Below are the code and all the weights of a small trained network. Each question names an input and a target symbol and asks about switching units off, where a switched-off unit gives its printed mean instead of its output.

import numpy as np


def w(rows, s, z=0):
    codes = np.array(rows[::2]) - 128.0
    scale = np.full(codes.shape[1], s)
    scale[-1] = z or s
    return codes * scale


def f(y):
    return y / 2 * (1 + np.tanh(0.7978845608 * (y + 0.044715 * y**3)))


def softmax(a):
    e = np.exp(a - a.max(-1, keepdims=True))
    return e / e.sum(-1, keepdims=True)


def log_softmax(a):
    a = a - a.max(-1, keepdims=True)
    return a - np.log(np.exp(a).sum(-1, keepdims=True))


def net(x, mask):
    ids = ['βγεζηλμπσφψ'.index(c) for c in x.split()]
    T = len(ids)
    res = E[ids] + P[:T]
    u = 0
    for l in range(2):
        q, k, v = (res @ M[l].T for M in (Q, K, V))
        z = softmax(np.where(np.tri(T) > 0, q @ k.T / 3**0.5, -1e9)) @ v
        res = res + np.where(mask[u], z, O[l][:, -1]) @ O[l][:, :-1]
        u += 1
        y = f(res @ A[l][:, :-1].T + A[l][:, -1])
        res = res + np.where(mask[u : u + 16], y, B[l][:, -1]) @ B[l][:, :-1]
        u += 16
    return log_softmax(res[-1] @ U[:, :-1].T + U[:, -1])


Q, K, V, O, A, B = {}, {}, {}, {}, {}, {}
E = w([
[162,110,163,212,61,179],'β',
[82,153,166,159,87,123],'γ',
[119,85,56,53,160,109],'ε',
[68,118,239,67,161,161],'ζ',
[124,55,142,128,81,123],'η',
[90,138,162,146,116,126],'λ',
[94,122,162,128,146,128],'μ',
[98,200,205,132,164,110],'π',
[182,148,33,166,160,156],'σ',
[112,107,106,99,119,251],'φ',
[117,135,158,245,153,45],'ψ',
],0.023)
P = w([
[93,222,54,1,55,180],'0',
[77,135,44,91,69,204],'1',
[148,134,88,73,102,155],'2',
[85,104,70,102,116,151],'3',
[218,131,109,105,118,67],'4',
[85,84,105,119,156,110],'5',
[225,118,168,126,155,13],'6',
[121,75,134,142,170,65],'7',
],0.007)
Q[0] = w([
[101,77,134,164,80,207],'0.h1',
[149,5,121,144,122,103],'0.h1',
[51,151,139,96,150,198],'0.h1',
],0.012)
K[0] = w([
[123,44,126,120,69,237],'0.h1',
[68,2,57,149,122,106],'0.h1',
[189,143,181,83,141,112],'0.h1',
],0.0091)
V[0] = w([
[161,66,229,145,139,142],'0.h1',
[192,198,120,40,152,71],'0.h1',
[107,124,146,233,254,42],'0.h1',
],0.0046)
O[0] = w([
[246,197,83,146,107,167,101],'0.h1',
[80,145,121,112,196,158,182],'0.h1',
[103,121,98,65,149,152,7],'0.h1',
],0.012,0.002)
A[0] = w([
[141,209,80,114,143,254,101],'0.n1',
[183,99,92,177,118,241,78],'0.n2',
[178,57,23,97,122,137,186],'0.n3',
[110,83,167,184,109,144,131],'0.n4',
[116,155,165,92,193,144,129],'0.n5',
[177,152,152,27,118,118,177],'0.n6',
[41,178,124,166,147,73,87],'0.n7',
[103,95,114,175,149,80,11],'0.n8',
[214,98,184,159,133,133,175],'0.n9',
[94,144,77,228,233,89,85],'0.n10',
[143,75,81,110,201,161,2],'0.n11',
[94,95,85,96,144,36,73],'0.n12',
[115,131,125,125,65,147,54],'0.n13',
[56,128,98,133,147,124,68],'0.n14',
[162,94,131,211,132,26,53],'0.n15',
[65,110,161,100,143,53,64],'0.n16',
],0.0098,0.0033)
B[0] = w([
[95,140,21,137,156,155,213],'0.n1',
[144,200,127,145,127,83,217],'0.n2',
[112,113,189,71,138,129,187],'0.n3',
[140,122,113,105,177,87,178],'0.n4',
[119,142,158,210,136,130,255],'0.n5',
[36,44,79,148,81,126,173],'0.n6',
[152,84,111,90,254,78,244],'0.n7',
[124,69,82,120,107,201,121],'0.n8',
[56,124,94,166,155,110,170],'0.n9',
[172,112,150,32,162,124,187],'0.n10',
[151,83,242,114,230,132,134],'0.n11',
[123,116,137,113,68,192,136],'0.n12',
[171,184,124,33,171,123,143],'0.n13',
[235,184,83,91,140,105,155],'0.n14',
[149,142,64,131,116,214,160],'0.n15',
[180,194,165,124,125,81,201],'0.n16',
],0.0068,0.007)
Q[1] = w([
[104,250,182,100,224,20],'1.h1',
[65,253,122,186,253,89],'1.h1',
[95,139,194,5,155,68],'1.h1',
],0.0053)
K[1] = w([
[180,208,142,53,225,136],'1.h1',
[200,253,118,67,198,150],'1.h1',
[140,100,187,64,174,43],'1.h1',
],0.0069)
V[1] = w([
[74,92,108,159,35,114],'1.h1',
[121,119,226,168,109,72],'1.h1',
[255,125,149,81,188,115],'1.h1',
],0.0063)
O[1] = w([
[133,90,245,39,24,79,2],'1.h1',
[56,239,161,152,2,104,129],'1.h1',
[176,43,144,51,73,188,172],'1.h1',
],0.0075,0.0085)
A[1] = w([
[206,77,181,77,127,193,2],'1.n1',
[197,172,46,127,115,64,152],'1.n2',
[74,160,53,103,82,249,54],'1.n3',
[146,67,126,122,90,32,28],'1.n4',
[112,147,34,92,111,103,29],'1.n5',
[128,133,94,103,8,45,146],'1.n6',
[133,52,193,182,183,75,169],'1.n7',
[95,145,208,28,112,111,101],'1.n8',
[211,86,64,110,159,94,44],'1.n9',
[111,152,206,104,168,2,152],'1.n10',
[105,112,68,48,53,179,76],'1.n11',
[170,131,205,153,172,7,98],'1.n12',
[141,102,106,100,211,70,109],'1.n13',
[174,93,132,97,72,60,107],'1.n14',
[112,48,162,117,170,207,119],'1.n15',
[134,149,142,111,175,172,66],'1.n16',
],0.0085,0.0054)
B[1] = w([
[75,233,18,164,103,127,143],'1.n1',
[106,130,209,112,164,202,179],'1.n2',
[172,142,146,95,26,151,146],'1.n3',
[73,116,96,176,76,193,133],'1.n4',
[165,110,191,123,94,94,126],'1.n5',
[143,76,126,235,152,98,155],'1.n6',
[138,198,114,65,61,203,175],'1.n7',
[65,104,117,112,198,87,138],'1.n8',
[161,146,249,108,161,139,167],'1.n9',
[205,75,131,114,2,128,206],'1.n10',
[94,71,122,76,79,127,136],'1.n11',
[143,82,135,65,4,192,166],'1.n12',
[149,82,135,130,127,144,255],'1.n13',
[70,34,94,168,133,159,137],'1.n14',
[128,187,171,133,82,79,172],'1.n15',
[77,107,131,196,87,54,200],'1.n16',
],0.0073,0.0086)
U = w([
[202,170,155,188,113,99,15],'β',
[194,164,127,85,95,22,252],'γ',
[115,112,91,31,141,90,132],'ε',
[54,154,225,104,122,198,56],'ζ',
[142,59,113,124,130,122,162],'η',
[166,151,121,91,119,77,90],'λ',
[148,139,121,96,128,93,70],'μ',
[77,131,7,177,254,110,209],'π',
[188,64,186,91,181,179,65],'σ',
[196,162,17,54,68,243,196],'φ',
[143,130,115,98,133,136,36],'ψ',
],0.0066,0.0038)

Each question gives the input, a string of symbols that net reads in full, and the target symbol t.
The units are the heads (3 rows each of Q, K, V and O) and the neurons (one row each of A and B). Each row of codes is followed by its name. A weight is (code - 128) times the scale printed after its matrix; where a second scale follows, it is the last column's (O, A, B and U).
mask holds one flag per unit, layer by layer, with each layer's heads first. A switched-off unit (its flag False) gives its mean, the last column of its rows in O or B, instead of its output. The means were averaged over made-up inputs and are rounded, as every weight is.
A unit's drop is (log p(t) with every unit on - log p(t) with that unit switched off) / (log p(t) with every unit on - log p(t) with every unit switched off).
The circuit of an input: a set's keep is (log p(t) with only the set's units on - log p(t) with every unit switched off) / (log p(t) with every unit on - log p(t) with every unit switched off). Starting from the 12 units with the biggest drops (on a tie, the unit counted first), units are removed one at a time, each time the one whose removal leaves the highest keep (on an exact tie, the one counted first), for as long as the keep stays at least 0.8.
units of the circuit, in order: the units of the circuit, biggest drop first
k most important neurons: the k neurons with the biggest drops, biggest first
top k neurons in layer l: the k neurons of layer l with the biggest drops, biggest first
drop when u is switched off: that unit's drop, to one decimal
input π φ η, target η: units of the circuit, in order -> 1.h1, 1.n6, 1.n14, 0.h1
input π π φ φ γ σ φ π, target φ: top 2 neurons in layer 1 -> 1.n12, 1.n10
input φ π π π σ π φ, target π: top 2 neurons in layer 1 -> 1.n10, 1.n12
input φ σ π λ, target φ: most important neuron -> 1.n7
input φ φ π σ γ, target φ: top 2 neurons in layer 0 -> 0.n1, 0.n7
input π φ σ π λ, target π: units of the circuit, in order -> 1.h1, 0.h1, 0.n7
input φ γ σ, target σ: top 2 neurons in layer 1 -> 1.n9, 1.n2
input γ φ π λ η β, target β: top 2 neurons in layer 0 -> 0.n15, 0.n7
input π π π π π π φ π, target φ: units of the circuit, in order -> 1.n12, 1.n7
input γ γ π π ζ η η ε, target ε: top 2 neurons in layer 0 -> 0.n12, 0.n3
input π ζ π φ λ, target π: units of the circuit, in order -> 0.h1, 1.h1, 1.n10
input π γ σ φ π π γ, target π: top 3 neurons in layer 0 -> 0.n10, 0.n7, 0.n14
input π σ π φ π σ π, target σ: 3 most important neurons -> 0.n10, 0.n11, 0.n6
input π π π γ, target π: most important neuron -> 0.n7
input π π π φ φ π φ, target π: top 2 neurons in layer 0 -> 0.n9, 0.n2
input π π φ μ ψ, target σ: top 2 neurons in layer 1 -> 1.n9, 1.n2
input π η β, target β: top 2 neurons in layer 0 -> 0.n2, 0.n7
input φ π φ γ, target φ: 2 most important neurons -> 1.n7, 0.n1
input π π π, target π: 2 most important neurons -> 0.n7, 0.n14
input ζ φ σ σ π, target π: most important neuron -> 0.n11
input π σ π, target σ: drop when 0.n11 is switched off -> 0.9
input π σ π σ η, target η: drop when 1.n12 is switched off -> 0.0
input β γ π φ ε, target ε: drop when 0.n6 is switched off -> 0.1
input β π φ φ σ, target σ: drop when 1.n1 is switched off -> -0.1
